Here is a tiny trained network, its code and every weight. The questions are about switching its units off for an input and a class, where a switched-off unit gives its printed mean instead of its output.

import numpy as np


def w(rows, s, z=0):
    codes = np.array(rows[::2]) - 128.0
    scale = np.full(codes.shape[1], s)
    scale[-1] = z or s
    return codes * scale


def norm(h):
    return h / np.sqrt((h * h).mean(-1, keepdims=True) + 1e-5)


def f(y):
    return y / 2 * (1 + np.tanh(0.7978845608 * (y + 0.044715 * y**3)))


def log_softmax(a):
    a = a - a.max(-1, keepdims=True)
    return a - np.log(np.exp(a).sum(-1, keepdims=True))


def net(x, mask):
    res = np.array(x, float).reshape(1, 5) / 4 @ E
    u = 0
    for l in range(4):
        y = f(norm(res) @ A[l][:, :-1].T + A[l][:, -1])
        res = res + np.where(mask[u : u + 7], y, B[l][:, -1]) @ B[l][:, :-1]
        u += 7
    return log_softmax(norm(res)[-1] @ U[:, :-1].T + U[:, -1])


A, B = {}, {}
E = w([
[248,70,79,156,81,155,189,71,124],'x0',
[245,145,173,125,163,161,55,160,204],'x1',
[75,5,151,94,80,208,169,68,164],'x2',
[148,200,92,54,175,53,203,20,165],'x3',
[149,127,180,84,95,90,125,150,78],'x4',
],0.017)
A[0] = w([
[93,132,4,237,185,168,126,121,187,6],'0.n0',
[220,104,68,179,81,119,167,114,68,7],'0.n1',
[163,171,76,176,147,92,129,129,71,45],'0.n2',
[88,121,61,179,104,85,146,114,27,37],'0.n3',
[153,163,111,195,144,94,131,173,85,59],'0.n4',
[148,112,117,224,111,143,111,158,48,56],'0.n5',
[183,111,203,48,71,81,138,155,13,2],'0.n6',
],0.025,0.017)
B[0] = w([
[119,176,253,220,50,83,152,42,143,216],'0.n0',
[127,94,48,242,234,173,71,50,118,242],'0.n1',
[166,205,88,80,70,103,77,141,60,205],'0.n2',
[108,174,130,97,155,233,255,162,131,221],'0.n3',
[155,164,107,48,69,121,36,128,81,219],'0.n4',
[115,71,89,133,83,74,127,214,183,223],'0.n5',
[123,184,242,226,41,85,152,44,146,255],'0.n6',
],0.029,0.0089)
A[1] = w([
[60,168,171,141,164,91,106,168,93,70],'1.n0',
[112,75,141,171,102,133,127,193,94,32],'1.n1',
[114,11,148,94,82,170,144,68,116,53],'1.n2',
[172,140,85,104,158,27,204,79,121,104],'1.n3',
[254,138,165,150,145,141,109,159,157,66],'1.n4',
[173,89,187,125,167,96,159,155,91,54],'1.n5',
[70,115,141,119,181,92,103,147,110,2],'1.n6',
],0.042,0.0084)
B[1] = w([
[85,139,112,187,162,148,71,52,89,226],'1.n0',
[109,47,128,54,94,148,101,110,210,201],'1.n1',
[159,238,60,146,81,81,98,108,66,250],'1.n2',
[93,5,128,107,34,140,62,171,212,202],'1.n3',
[158,176,153,149,131,220,244,145,108,247],'1.n4',
[118,161,116,160,125,171,120,155,174,135],'1.n5',
[126,114,109,146,196,87,148,165,136,155],'1.n6',
],0.027,0.016)
A[2] = w([
[25,128,184,104,246,93,95,125,123,59],'2.n0',
[128,136,121,113,177,3,151,145,145,76],'2.n1',
[45,107,140,119,246,86,105,145,57,12],'2.n2',
[170,197,48,76,150,95,81,185,103,4],'2.n3',
[167,61,133,104,179,53,136,143,45,55],'2.n4',
[74,131,145,73,212,70,197,120,110,76],'2.n5',
[138,105,146,110,205,46,140,138,89,7],'2.n6',
],0.029,0.0046)
B[2] = w([
[214,187,82,229,125,200,116,103,120,213],'2.n0',
[175,121,55,185,1,159,122,113,71,133],'2.n1',
[127,73,59,151,201,161,104,111,150,191],'2.n2',
[164,178,164,26,199,54,118,172,125,254],'2.n3',
[142,216,126,116,70,220,123,133,96,127],'2.n4',
[109,175,138,199,46,163,178,156,135,144],'2.n5',
[70,191,74,138,116,143,110,147,179,132],'2.n6',
],0.02,0.0094)
A[3] = w([
[40,116,54,122,82,107,155,99,77,25],'3.n0',
[100,133,97,79,171,180,255,170,88,7],'3.n1',
[196,37,53,166,170,127,137,106,69,33],'3.n2',
[194,86,118,148,199,107,115,137,113,47],'3.n3',
[83,73,101,127,168,77,196,127,25,1],'3.n4',
[65,97,191,115,139,49,202,119,100,54],'3.n5',
[126,100,207,175,136,31,201,85,108,68],'3.n6',
],0.031,0.0045)
B[3] = w([
[224,128,207,128,198,172,137,199,137,227],'3.n0',
[124,57,130,72,199,104,212,137,120,228],'3.n1',
[14,143,146,106,254,120,51,128,124,246],'3.n2',
[47,113,103,111,108,182,157,102,122,167],'3.n3',
[156,164,108,134,67,164,120,130,132,130],'3.n4',
[138,162,129,167,193,178,45,103,159,160],'3.n5',
[163,92,143,92,123,20,162,99,59,255],'3.n6',
],0.024,0.0097)
U = w([
[123,177,255,192,62,104,128,50,149,102],'0',
[167,199,94,67,118,94,84,166,67,116],'1',
[116,117,69,181,204,176,91,102,118,122],'2',
[96,42,132,84,88,130,98,192,185,128],'3',
[137,141,165,102,170,188,229,172,110,128],'4',
[88,117,152,98,139,68,139,116,110,254],'5',
],0.019,0.0084)

Each question gives the input, the list of numbers given to net, and the class t.
The units are the neurons (one row each of A and B). Each row of codes is followed by its name. A weight is (code - 128) times the scale printed after its matrix; where a second scale follows, it is the last column's (A, B and U).
mask holds one flag per neuron, layer by layer. A switched-off neuron (its flag False) gives its mean, the last column of its row in B, instead of its output. The means were averaged over made-up inputs and are rounded, as every weight is.
A unit's drop is (log p(t) with every unit on - log p(t) with that unit switched off) / (log p(t) with every unit on - log p(t) with every unit switched off).
The circuit of an input: a set's keep is (log p(t) with only the set's units on - log p(t) with every unit switched off) / (log p(t) with every unit on - log p(t) with every unit switched off). Starting from the 12 units with the biggest drops (on a tie, the unit counted first), units are removed one at a time, each time the one whose removal leaves the highest keep (on an exact tie, the one counted first), for as long as the keep stays at least 0.8.
units of the circuit, in order: the units of the circuit, biggest drop first
top k neurons: the k neurons with the biggest drops, biggest first
drop when u is switched off: that unit's drop, to one decimal
input [-3,-2,2,-5,1], class 3: units of the circuit, in order -> 1.n1
input [-3,-8,5,-8,-6], class 3: top 4 neurons -> 1.n1, 0.n5, 1.n4, 0.n6
input [-7,-8,2,4,-5], class 4: top 3 neurons -> 0.n3, 0.n1, 2.n5
input [4,3,-6,7,-3], class 3: top 2 neurons -> 1.n3, 1.n2
input [-7,-7,-1,-5,-4], class 2: top 4 neurons -> 1.n0, 1.n4, 2.n0, 1.n2
input [2,4,1,7,6], class 3: top 2 neurons -> 1.n3, 0.n0
input [-5,2,-3,6,0], class 3: top 2 neurons -> 1.n3, 0.n1
input [-1,-6,1,4,-5], class 4: top 2 neurons -> 0.n3, 0.n6
input [4,-8,-5,-7,4], class 4: top 2 neurons -> 0.n3, 1.n3
input [-3,4,-4,-7,-5], class 3: units of the circuit, in order -> 0.n5, 1.n1
input [2,-1,7,7,5], class 1: top 2 neurons -> 1.n2, 0.n2
input [3,5,-4,-2,1], class 4: top 2 neurons -> 1.n4, 1.n2
input [7,8,-6,-3,-1], class 4: top 2 neurons -> 1.n4, 1.n0
input [6,8,5,2,-6], class 4: units of the circuit, in order -> 1.n4
input [-4,-5,7,6,2], class 1: units of the circuit, in order -> 1.n2, 0.n6
input [1,1,-3,8,5], class 3: drop when 1.n3 is switched off -> 0.7
input [0,8,3,7,-2], class 4: drop when 1.n0 is switched off -> 0.0
input [8,-5,-1,8,7], class 2: drop when 0.n1 is switched off -> 2.5
